Below are the code and all the weights of a small trained network. Each question names an input and a class and asks about switching units off, where a switched-off unit gives its printed mean instead of its output.

import numpy as np


def w(rows, s, z=0):
    codes = np.array(rows[::2]) - 128.0
    scale = np.full(codes.shape[1], s)
    scale[-1] = z or s
    return codes * scale


def f(y):
    return np.maximum(y, 0)


def log_softmax(a):
    a = a - a.max(-1, keepdims=True)
    return a - np.log(np.exp(a).sum(-1, keepdims=True))


def net(x, mask):
    res = np.array(x, float).reshape(1, 5) / 4 @ E
    y = f(res @ A[0][:, :-1].T + A[0][:, -1])
    res = res + np.where(mask, y, B[0][:, -1]) @ B[0][:, :-1]
    return log_softmax(res[-1] @ U[:, :-1].T + U[:, -1])


A, B = {}, {}
E = w([
[94,159,145,77,160,64],'x0',
[20,106,75,163,110,206],'x1',
[169,140,144,164,2,121],'x2',
[121,181,228,127,89,163],'x3',
[98,138,119,60,2,117],'x4',
],0.0098)
A[0] = w([
[72,128,89,161,159,156,138],'n0',
[163,121,131,148,186,100,28],'n1',
[142,136,131,109,65,106,203],'n2',
[99,128,135,151,61,177,28],'n3',
[118,63,4,117,150,120,77],'n4',
[138,153,196,147,124,154,4],'n5',
[205,126,145,138,133,104,44],'n6',
[181,101,138,167,167,149,87],'n7',
[141,138,124,158,83,135,129],'n8',
[110,91,114,174,160,182,109],'n9',
[94,135,125,97,160,115,192],'n10',
[197,120,162,164,137,98,221],'n11',
[106,102,114,118,56,147,105],'n12',
[156,112,114,114,190,104,81],'n13',
],0.016,0.0035)
B[0] = w([
[123,102,100,194,172,157,223],'n0',
[154,126,107,87,92,135,188],'n1',
[141,82,39,119,137,179,249],'n2',
[205,142,108,52,93,102,245],'n3',
[10,134,175,183,211,131,252],'n4',
[64,92,130,172,167,150,179],'n5',
[128,84,58,113,122,169,193],'n6',
[164,124,78,106,85,106,186],'n7',
[150,139,138,106,64,129,204],'n8',
[137,79,43,143,152,149,214],'n9',
[98,156,145,95,147,111,196],'n10',
[118,86,49,160,80,170,217],'n11',
[204,50,74,148,132,134,251],'n12',
[146,156,136,105,77,133,198],'n13',
],0.012,0.011)
U = w([
[231,93,99,98,22,144,254],'0',
[81,165,249,105,154,110,120],'1',
[110,71,111,236,167,161,30],'2',
],0.012,0.00084)

Each question gives the input, the list of numbers given to net, and the class t.
The units are the neurons (one row each of A and B). Each row of codes is followed by its name. A weight is (code - 128) times the scale printed after its matrix; where a second scale follows, it is the last column's (A, B and U).
mask holds one flag per neuron, in row order. A switched-off neuron (its flag False) gives its mean, the last column of its row in B, instead of its output. The means were averaged over made-up inputs and are rounded, as every weight is.
A unit's drop is (log p(t) with every unit on - log p(t) with that unit switched off) / (log p(t) with every unit on - log p(t) with every unit switched off).
The circuit of an input: a set's keep is (log p(t) with only the set's units on - log p(t) with every unit switched off) / (log p(t) with every unit on - log p(t) with every unit switched off). Starting from the 12 units with the biggest drops (on a tie, the unit counted first), units are removed one at a time, each time the one whose removal leaves the highest keep (on an exact tie, the one counted first), for as long as the keep stays at least 0.8.
circuit, biggest first: the units of the circuit, biggest drop first
top k neurons: the k neurons with the biggest drops, biggest first
drop when u is switched off: that unit's drop, to one decimal
input [3,0,5,8,-4], class 2: circuit, biggest first => [n5]
input [6,-2,4,3,-2], class 2: top 2 neurons => [n3, n5]
input [-5,-7,-8,6,5], class 2: top 3 neurons => [n3, n5, n8]
input [4,1,-6,-1,8], class 2: top 4 neurons => [n3, n13, n8, n1]
input [-2,-2,-8,4,0], class 0: top 3 neurons => [n4, n13, n1]
input [8,-5,-2,6,-6], class 0: top 2 neurons => [n4, n1]
input [-4,2,4,-1,-5], class 0: top 3 neurons => [n4, n7, n5]
input [-5,-3,-6,4,-2], class 0: top 2 neurons => [n4, n7]
input [-5,-8,-7,-6,-3], class 0: top 3 neurons => [n13, n1, n7]
input [-1,-3,-7,6,-7], class 0: top 3 neurons => [n4, n1, n7]
input [-5,-3,1,-6,-1], class 2: top 2 neurons => [n4, n3]
input [4,0,3,-6,0], class 2: top 2 neurons => [n3, n8]
input [7,-3,5,-8,-8], class 0: top 2 neurons => [n1, n13]
input [-5,-1,-2,-5,8], class 2: circuit, biggest first => [n4]
input [-8,8,1,4,0], class 0: drop when n3 is switched off => 1.4
input [6,-3,-5,4,5], class 1: drop when n13 is switched off => 0.0
input [5,-3,-5,6,-2], class 1: drop when n12 is switched off => 0.1
